(in the rows, 128 means zero)
Facts:
{Q_105,Q_113,Q_193,Q_20,Q_202,Q_205,Q_216,Q_217,Q_227,Q_23,Q_245,Q_290,Q_297,Q_299,Q_302,Q_323,Q_34,Q_350,Q_371,Q_375,Q_380,Q_383,Q_385,Q_39,Q_399,Q_406,Q_417,Q_434,Q_436,Q_445,Q_456,Q_471,Q_472,Q_477,Q_481,Q_482,Q_509,Q_510,Q_527,Q_531,Q_534,Q_555,Q_565,Q_585,Q_596,Q_614,Q_628,Q_636,Q_638,Q_667,Q_68,Q_683,Q_685,Q_689,Q_71,Q_713,Q_729,Q_753,Q_768,Q_770,Q_786,Q_789,Q_801,Q_847,Q_85,Q_86,Q_869,Q_884,Q_900,Q_933,Q_939,Q_946,Q_974,Q_999} η 593
{Q_106,Q_123,Q_136,Q_146,Q_19,Q_199,Q_2,Q_206,Q_22,Q_222,Q_228,Q_247,Q_249,Q_271,Q_273,Q_296,Q_304,Q_31,Q_317,Q_32,Q_333,Q_342,Q_351,Q_356,Q_374,Q_389,Q_41,Q_442,Q_443,Q_454,Q_455,Q_457,Q_46,Q_460,Q_461,Q_464,Q_473,Q_488,Q_498,Q_508,Q_511,Q_526,Q_533,Q_536,Q_58,Q_610,Q_634,Q_64,Q_645,Q_656,Q_672,Q_682,Q_686,Q_696,Q_703,Q_712,Q_718,Q_723,Q_741,Q_748,Q_751,Q_77,Q_771,Q_775,Q_809,Q_813,Q_818,Q_821,Q_838,Q_840,Q_843,Q_859,Q_860,Q_889,Q_894,Q_910,Q_913,Q_948,Q_968,Q_976,Q_99} η 123
[Q_105,Q_206,Q_222,Q_297,Q_304,Q_333,Q_374,Q_389,Q_399,Q_41,Q_417,Q_434,Q_445,Q_536,Q_58,Q_585,Q_614,Q_638,Q_683,Q_718,Q_751,Q_768,Q_770,Q_801,Q_809,Q_843,Q_910,Q_913,Q_939,Q_999] κ stofak
[Q_106,Q_23,Q_249,Q_32,Q_385,Q_436,Q_455,Q_531,Q_533,Q_656,Q_775,Q_85,Q_933] κ rutok
[Q_113,Q_19,Q_193,Q_227,Q_247,Q_271,Q_380,Q_39,Q_442,Q_456,Q_460,Q_464,Q_498,Q_555,Q_610,Q_753,Q_77,Q_771,Q_818,Q_821,Q_86,Q_884,Q_900,Q_948,Q_976] κ skima
[Q_123,Q_136,Q_2,Q_20,Q_205,Q_216,Q_217,Q_228,Q_245,Q_296,Q_299,Q_302,Q_31,Q_317,Q_34,Q_342,Q_351,Q_356,Q_383,Q_461,Q_471,Q_473,Q_477,Q_509,Q_510,Q_511,Q_527,Q_628,Q_634,Q_636,Q_64,Q_645,Q_667,Q_68,Q_685,Q_686,Q_696,Q_703,Q_71,Q_712,Q_713,Q_729,Q_748,Q_813,Q_847,Q_869,Q_889,Q_894,Q_946,Q_99] κ klatrok
[Q_146,Q_199,Q_202,Q_22,Q_290,Q_454,Q_472,Q_526,Q_534,Q_596,Q_682,Q_723,Q_741,Q_786,Q_838,Q_968,Q_974] κ tremak
[Q_273,Q_323,Q_375,Q_406,Q_443,Q_457,Q_46,Q_481,Q_482] κ rofis
[Q_350,Q_371,Q_488,Q_508,Q_565,Q_672,Q_689,Q_789,Q_840,Q_859,Q_860] κ gegan
{Q_105,Q_273} ζ Q_939
{Q_105,Q_913} ζ Q_712
{Q_105,Q_228,Q_249,Q_317,Q_323,Q_333,Q_39,Q_471,Q_527,Q_534,Q_565,Q_689,Q_71,Q_723,Q_813,Q_840,Q_86,Q_900,Q_933,Q_939,Q_968} ζ Q_20
{Q_106,Q_2,Q_342} ζ Q_840
{Q_106} ζ Q_488
{Q_106} ζ Q_389
{Q_113,Q_193,Q_222,Q_304,Q_610,Q_729,Q_748,Q_775,Q_789,Q_869} ζ Q_933
{Q_113,Q_417,Q_565} ζ Q_385
{Q_113,Q_636,Q_809} ζ Q_471
{Q_123,Q_296,Q_498,Q_636,Q_859} ζ Q_813
{Q_123} ζ Q_136
{Q_146,Q_713} ζ Q_741
{Q_19,Q_193,Q_245,Q_290,Q_434,Q_473,Q_510,Q_526,Q_656,Q_682,Q_768,Q_801,Q_86,Q_976} ζ Q_323
{Q_19,Q_31,Q_356,Q_41,Q_656,Q_672,Q_770} ζ Q_999
{Q_193} ζ Q_531
{Q_193,Q_202} ζ Q_821
{Q_199,Q_461,Q_464,Q_667,Q_713,Q_840} ζ Q_526
{Q_199} ζ Q_32
{Q_199,Q_456} ζ Q_356
{Q_2,Q_436} ζ Q_86
{Q_2} ζ Q_34
{Q_2,Q_34,Q_913} ζ Q_771
{Q_202,Q_32} ζ Q_585
{Q_202,Q_565,Q_768} ζ Q_838
{Q_202,Q_498} ζ Q_894
{Q_205,Q_228,Q_481,Q_555,Q_645,Q_771,Q_789,Q_999} ζ Q_380
{Q_205,Q_247,Q_271,Q_39,Q_406,Q_455,Q_464,Q_71,Q_786,Q_847,Q_869} ζ Q_511
{Q_206} ζ Q_58
{Q_216} ζ Q_273
{Q_216,Q_299,Q_508} ζ Q_105
{Q_22,Q_23,Q_510,Q_729,Q_869,Q_946} ζ Q_205
{Q_22,Q_445,Q_748} ζ Q_729
{Q_227,Q_302,Q_304,Q_64} ζ Q_22
{Q_228} ζ Q_304
{Q_23} ζ Q_786
{Q_245,Q_461,Q_481,Q_614,Q_683,Q_860} ζ Q_271
{Q_245,Q_813} ζ Q_510
{Q_296} ζ Q_434
{Q_297,Q_389,Q_723,Q_843,Q_86} ζ Q_884
{Q_299} ζ Q_718
{Q_299,Q_442,Q_840} ζ Q_406
{Q_302,Q_385,Q_682,Q_99} ζ Q_768
{Q_302,Q_371,Q_58} ζ Q_789
{Q_302,Q_533} ζ Q_31
{Q_31,Q_32,Q_723,Q_85,Q_869} ζ Q_946
{Q_31,Q_385} ζ Q_847
{Q_317,Q_471,Q_488,Q_86} ζ Q_39
{Q_317,Q_481,Q_508,Q_510,Q_723,Q_859} ζ Q_77
{Q_317,Q_39,Q_555,Q_751,Q_771,Q_809,Q_889,Q_939,Q_946} ζ Q_536
{Q_32} ζ Q_481
{Q_32,Q_508,Q_628,Q_939} ζ Q_460
{Q_351,Q_634} ζ Q_703
{Q_371,Q_555,Q_64} ζ Q_333
{Q_374} ζ Q_565
{Q_374} ζ Q_202
{Q_383} ζ Q_645
{Q_434,Q_436,Q_443,Q_454,Q_488,Q_638,Q_682,Q_683,Q_685,Q_948} ζ Q_748
{Q_434,Q_455,Q_703,Q_713,Q_723,Q_818} ζ Q_68
{Q_442,Q_457} ζ Q_454
{Q_455} ζ Q_527
{Q_456,Q_472,Q_696,Q_968} ζ Q_809
{Q_456} ζ Q_667
{Q_456,Q_461,Q_481,Q_638} ζ Q_509
{Q_46,Q_498,Q_894} ζ Q_71
{Q_461} ζ Q_317
{Q_464} ζ Q_443
{Q_464} ζ Q_498
{Q_473} ζ Q_472
{Q_473} ζ Q_375
{Q_482,Q_753,Q_775} ζ Q_350
{Q_482,Q_713,Q_99} ζ Q_245
{Q_508,Q_968} ζ Q_41
{Q_509,Q_614,Q_636,Q_729,Q_775,Q_860,Q_913,Q_948} ζ Q_900
{Q_533} ζ Q_461
{Q_536,Q_645,Q_729,Q_768,Q_771} ζ Q_534
{Q_58,Q_634} ζ Q_843
{Q_585} ζ Q_399
{Q_610} ζ Q_818
{Q_610} ζ Q_508
{Q_638} ζ Q_860
{Q_64} ζ Q_869
{Q_656} ζ Q_751
{Q_682} ζ Q_723
{Q_686,Q_753,Q_889} ζ Q_689
{Q_696} ζ Q_249
{Q_751,Q_974} ζ Q_19
{Q_751,Q_821,Q_894} ζ Q_217
{Q_770} ζ Q_634
{Q_948} ζ Q_477

Known rows:
[181 128  99 126 128 144 131  69 115 142 124 136 140  86 137 157 118 130
 104 140 171 127 131 123 125  62 130 143]: Q_775
[161 126 123 129 138 134 164 112 118 134 146 158 105 122 134 124 176  41
 128 118 155 158 118 111 163 125 130 116]: Q_894
[181 132 113 132 123 143 134  75 108 142 142 137 144 116 137 146 114 142
  98 156 154 136 142 116 130  69 127 134]: Q_106
[ 67 129 161 121 132 101  86 158 149  99  85 106 135 175 106 105  93 221
 136 105 121 107 158 128  77 118 127 139]: Q_371
[109 142 105 133 139 128  93 115 147 122  99  99 147 121 123 133  70 180
 123 157 141 101 146 157 106 131 130 138]: Q_753
[179 107 120 142 128 131 105 107 142 142 113 105 127 219 127 182 103 137
 140 153 159 160 147 145 108 113 108 174]: Q_526
[ 68 151 162 127 135 110 134 199 142 116 125 134 145 146 130  67 163 128
 152 115 126 132 121 107 126 176 132  84]: Q_399
[136 155  55 148 114 152  99 140 136 154 165 126 122  68  94 192  99 112
 128 146  86  89 117 198 138 220 146 140]: Q_375
[ 79 136 158 128 146 123 123 155 149 123 149 144 120 134  98  65 184 148
 133  98 203 157 138  92 115  98 127  96]: Q_374
[123 130 147 124 123 132 159 146 106 120 121 153 126  58 186 102 131  52
 115 103  77  95 109 122 157 126 132 114]: Q_685
[115 153  59 141 131 149  83 126 129 148 178 139 118  49 111 168  90 121
 113 145  90  74 131 190 141 188 142 124]: Q_482
[170 114  92 137 122 136 105 117 138 151 117  92 126 198  92 194 115 183
 148 153 134 154 127 153  97 146 115 157]: Q_77
[152 123 103 124 129 137 183  98 124 121 139 142 102  72 113 109 154  87
 120 115 142 160 124 111 169 107 134 123]: Q_889
[148 144 134 135 121 127 170 152 126 126 117 155 131 103 169 125 152  16
 142 127  96 129 104 126 163 193 144 123]: Q_217
[174 132 119 140 118 144 135  65 129 142 136 147 159 111 116 170 127 120
 102 161 142 152 138 121 127  77 138 151]: Q_656
[130 145 129 122 124 123 179 120 112 113 137 146 123  73 147  85 126  72
 123 143  81 123 123 118 176 167 140  98]: Q_628
[160 113 152 132 110 132 166 148  97 138 171 155 120 123 141 118 163  76
 116 134 103 155 129 105 163 121 113 132]: Q_703
[175 136  99 126 114 127 195 170 114 127  91 128 115  96 171 131 154  43
 161 115  85 126  84 136 163 214 139 120]: Q_20
[169  98 121 129 133 133  92  98 127 141  99  98 119 210 139 187  97 145
 127 133 155 130 138 142  98  72 110 168]: Q_454

Rows:
No name comes twice in this set of rows, the named rows included.
[204 130  82 130 128 146 152  74 120 145 120 130 140 117 126 166 120 137
 119 151 178 143 123 122 128 106 135 146] | Q_249
[158 100 130 131 124 128 105  87 132 131 128  99 136 177 112 153  82 182
 116 160 153 147 165 139 117  74 107 165] | Q_723
[106 132 130 127 132 128  74 108 136 130 103 111 149 137 134 169  75 163
 126 143  95  90 127 160  97 128 132 138] | Q_227
[133 119 115 145 132 139  90 106 154 140 128 108 136 160 100 162 112 169
 119 148 181 154 152 147  99  85 120 167] | Q_976
[ 60 149 168 133 133 117 130 204 149 110 117 137 141 112 142  77 166 128
 143 110 137 127 115 111 114 151 140 102] | Q_768
[188 141 101 127 112 138 141 117 113 140  81 132 164 114 176 187 106 100
 133 149  84 104  96 137 121 151 144 140] | Q_933
[153 105 128 136 131 132  92  90 142 127 116 111 135 164 118 156  89 161
 110 143 184 139 168 140 106  50 112 180] | Q_682
[104 126 136 116 145 122 131 161 124 127 149 122 115 164 102  79 184 167
 148 100 174 151 115  97 117 127 114  89] | Q_718
[139 116 108 126 150 129  60  79 132 149 137 110 118 203 112 168  99 180
 125 141 161 120 141 138  98 100 115 129] | Q_247
[191 110 119 117 127 133 161 124  95 150 143 146  95 182 159 166 181  48
 151 104 107 141  89 113 157 153 122 110] | Q_511

The same nodes again, as new rows of numbers:
Known rows:
[ 99 138 161 126 115 119 111 145 110 133 129 135 173  94 108 101 138 116
 131 121 167 160 108 115 137 117 111 133 111 120 116]: Q_974
[132 119 120 111 109 119 112 151 115 129 131 124 120 145 110 106 113 121
 133 146  93 165 110 110 139 111 105 173 103 119 103]: Q_946
[ 99 122 124 112 132 118 115 131 137 147 146 139 119 112 142 107 112 120
 133 123  99 162 111 115 130 156 102 174 124 119 100]: Q_216
[102 137 137 111 163 120 129 132 142 140 131 145 137  96 102  89 148 121
 132 121 100 149 107 162 124 111 103 135 103 120 131]: Q_86
[104 119 140 130 110 120 112 131 116 126 131 141 152 118 102  90 147 117
 135 124 145 138 109 185 121 116 104 129 101 118 163]: Q_19
[124 140 126 127 109 121 109 187 118 151 155 125 145 121 106 124 151 117
 131 152 192 127 113 114 123 153 104 119 139 120 106]: Q_789
[159 122 167 118 108 119 193 158 169 136 127 120 122 179 156 113 108 115
 166 126  81 160 137 105 142 115 128 142  98 120 107]: Q_406
[ 96 116 144 148 139 119 149 128 121 131 135 154 121 108 101  90 143 118
 132 120  90 115 111 168 127 107 104 158 130 127 176]: Q_464
[ 98 125 151 145 101 119 137 130 117 133 128 140 162 107 113 138 127 117
 137 122 153 118 109 136 121 127 108 133 182 121 130]: Q_199
[ 98 117 118 116 111 118 132 129 149 126 135 165 144 131 108 107 114 117
 130 120 110 157 119 117 127 103 113 140 119 119 107]: Q_809
[ 98 124 158 142 133 117 131 137 122 129 132 136 174 110 104 103 113 115
 131 131 126 160 105 117 120 116 115 135  98 129 108]: Q_202
[124 116 134 117 114 119 119 127 122 131 152 142 117 119 119 136 114 143
 130 121  95 118 112 113 182 173 104 121 135 120 147]: Q_351
[142 115 181 142 103 118 193 126 162 127 127 123 122 190 180 134 113 115
 165 118  86 136 154 109 126 117 121 132  99 123 110]: Q_46
[163 124 185 159 119 118 174 131 180 127 131 123 125 178 166 117 116 117
 163 116  86 127 192 107 141 117 126 124  95 126 124]: Q_443
[107 139 158 113 158 119 117 143 142 150 138 134 121 107 133  89 142 112
 132 124 110 123 121 112 140 136 105 136 122 130 109]: Q_436
[ 98 142 149 109 125 120 122 133 144 135 134 151 126  96 133 108 116 122
 141 120 117 156 114 113 186 117 112 138 161 121 118]: Q_297
[142 114 118 127 112 125 111 131 151 127 142 156 118 156 103  96 137 153
 131 133  89 119 157 112 145 103 102 123  95 120 129]: Q_748
[ 98 129 118 113 116 119 136 132 160 126 133 156 130 100 123  98 116 118
 129 122  98 179 114 113 130 116 113 167 134 119 102]: Q_105
[146 131 119 106 114 123 113 153 140 128 137 134 123 106 102 105 108 163
 129 130  89 162 110 108 190 104 104 123  97 120 127]: Q_68

Rows:
No name comes twice in this set of rows, the named rows included.
[138 148 116 106 109 125 129 148 140 132 129 127 137  93 100  90 135 157
 134 125  98 164 109 142 152 101 105 122 100 117 144] | Q_884
[102 134 168 120 116 120 113 132 117 130 134 147 122 101 135 120 125 117
 150 122 151 164 111 113 186 106 110 171 184 120 135] | Q_770
[ 93 131 156 165 107 120 134 129 123 133 136 159 163 102 109 115 147 117
 132 123 142 120 115 134 122 143 108 123 147 133 129] | Q_682
[ 96 124 165 135 198 117 113 131 123 134 131 152 142 101 106  89 151 115
 129 125 104 146 108 169 124 105 102 157 106 130 146] | Q_193
[150 129 193 115 121 118 166 144 163 142 130 122 123 152 193 117 116 116
 173 118  85 168 143 110 145 108 116 173 107 122 107] | Q_481
[112 120 148 118 177 118 109 147 142 134 162 150 119 125 119  90 138 118
 129 134  91 132 123 111 151 107 103 154 112 127 117] | Q_685
[ 98 112 127 131 112 119 152 132 119 122 131 151 133 116 108  96 133 120
 133 120  89 125 106 168 118 110 103 143  99 123 143] | Q_498
[ 96 122 158 116 194 120 113 131 121 145 166 138 118 101 131 116 117 120
 131 122  82 132 109 118 185 175 103 140 120 131 130] | Q_713
[ 96 121 124 154 105 120 140 131 115 126 132 143 197 141  98 110 115 126
 130 126 133 146 109 116 123 110 124 122  92 122 110] | Q_838
[106 128 147 110 117 119 126 148 117 153 134 120 126 131 125 117 123 117
 130 122 112 147 112 112 121 118 102 166 142 118 106] | Q_85
[ 97 115 154 133 115 117 120 125 118 125 133 158 156 135 120 126 115 116
 136 123 132 160 114 127 133 107 109 150 130 118 114] | Q_751
[139 132 200 127 132 117 166 135 175 139 127 122 122 141 190 103 114 111
 162 115  87 162 151 108 151 121 119 137  97 132 109] | Q_482

The same nodes again, as new rows of numbers:
Known rows:
[155  78 115 159 169  91  65 101 108 186 102  73 155 184 114 125 191 133
 123 150  59 143  84 193 192 128 118  71  89 141 132 146]: Q_818
[123 161 125 129 155 137 147 100 134 119 128  95 153 134 111 133 100 124
 156 122 114 133 164 107 115 141 114 117 130 141 111 146]: Q_533
[116 186 158 114 114 158  96 131 120 118  73  91 141 124 115 152 104 119
 153  95 109 107 155 113 105  89 108 121 131 129 137 136]: Q_136
[132  93 106 125 152 131  36  98  89 194 123  70 117 195 100 139 202 125
 104 144  35 121 105 188 206 119 130  82 102 170 132 151]: Q_77
[ 96 186 147 113 106 135 100 134 134 118  81  84 167 120 110 131  86 125
 155 101 110  99 157 128  96 106 122 152 131 121 135 134]: Q_894
[124 176 111 131 185 175  89 110 134  95 156 112 146 158 119 150 131 105
 116 147 112  81 174  89 130 122 111  97 119 156 136 130]: Q_333
[137 122  99 110 173 151 121 147 129 166 115  95 159 140 153 169 120 145
 148 142 127  98 152 147 142 143 129 114  82 143 142 179]: Q_860
[104 188 160 112 110 183  86 134 112 121  80  88 140 134 115 152 108 123
 136  95  97  96 165 100 112  82 114 118 143 134 134 136]: Q_712
[148 178 165 133 131 142 115 117 129 118  55  84 143  96 118 143 121 123
 168  87 128 132 149 124 107  87  93  86 124 106 116 130]: Q_634
[110  62  84 128 156  93 124 116 117 167  73  97 200 167  85 115 187 136
  78 190  85 199  69 188 166 160 143 122 103 179 140 129]: Q_193
[ 97 216 148 126  79 161  87 133 105 146 112  86  79 145 131 165  58 103
 151  97 119  57 150 147 120  68 106 127 126 147 141 133]: Q_511
[172 135  94 136 208 128 111 107 164 144 132 105 170 129 158 124 144 127
 142 151 135 108 149 140 174 137 131 109  84 137 121 138]: Q_146
[118  95 104 142 132  95  72 112  95 210 149  72 116 202 113 145 152 135
 128 154  45 122  91 201 193 131 131 101  94 162 148 153]: Q_271
[107 191 140 103 106 172 155 126 132 117  45  98 164  89  90 127 127 104
 116 119 145 154 142 124  95 104 135 131 137 160 117 115]: Q_628
[124 184 119 110 178 174 126  89 132 106 169  90 117 125 122 116 147 111
 127 138 100  99 194  91 124 140 125  91 121 136 121 125]: Q_41
[124 159 129 127 162 165  97 108 126 101 123 115 167 152 106 157 112 116
 136 126 105 109 154  98 120 117  98 108 132 157 127 146]: Q_249
[133 152  93 110 176 160  52 116 158 134 153 101 162 161 170 115 141 119
 112 148 110  68 162 136 176 128 156 145  93 155 153 127]: Q_838
[143 189 110 134 175 173 179  93 141  96 116 103 149 101 101 105 169  92
  99 159 159 154 152 122 122 147 129  88 109 154 103  99]: Q_770
[130 148  76 112 161 215  99 126 135 143 138 128 144 143 151 146 168 109
  64 176 149 124 143 134 175 123 160 117  93 216 133 129]: Q_534

Rows:
No name comes twice in this set of rows, the named rows included.
[118 208 114 105 148 209 144  94 121 109 150 104  86 126 118 111 171  80
  80 157 136 117 171 129 138 133 151  98 120 175 118  97] | Q_999
[ 88 215 147 101  80 177 103 137 131 119  62  91 145 116 106 116 123  86
  98 115 144 117 134 149 111  89 149 153 139 158 143  92] | Q_217
[148 184 166 138 122 146  98 123 122 123  65  81 134 113 120 154 112 113
 172  90 129 108 147 133 108  71  98  97 119 106 123 134] | Q_703
[106  92  94 132 122 157  71 130  80 193 102  93 141 204 103 152 199 120
  52 178  70 163  76 192 183 124 143  92 105 207 156 130] | Q_900
[108 204  93 160 123 151 134 117 139 127 146 119 100 134 120 125 108 109
  86 170 154 126 124 147 150 113 126 111 121 183 120  94] | Q_406
[106 186 111 125 123 154 129 124 140 119 110 109 147 135  99 131 117  83
  99 140 156 129 131 148 122 122 135 135 123 174 133 105] | Q_385
[126 154 127 136 145 175 156 135 130  99  91 121 172 129 115 141 125  99
  89 144 161 171 127 122 106 134 117  99 127 162 122 116] | Q_436
[132 214 155 137  83 184 101 141 115 124  47  96 108 115 122 151 132  76
 108 103 161 110 120 158 121  62 111  93 120 149 133  98] | Q_68
[109 186 148 108 116 146 143 116 123 130  97  71 126 105 108 142  90 131
 164 100 101 117 169 121  96 109 122 121 130 132 112 145] | Q_31
[109  78  99 131 138 115 139 116 103 191 110  73 144 171  92 124 185 134
  72 188  89 194  76 197 176 167 147 102  95 186 134 133] | Q_227

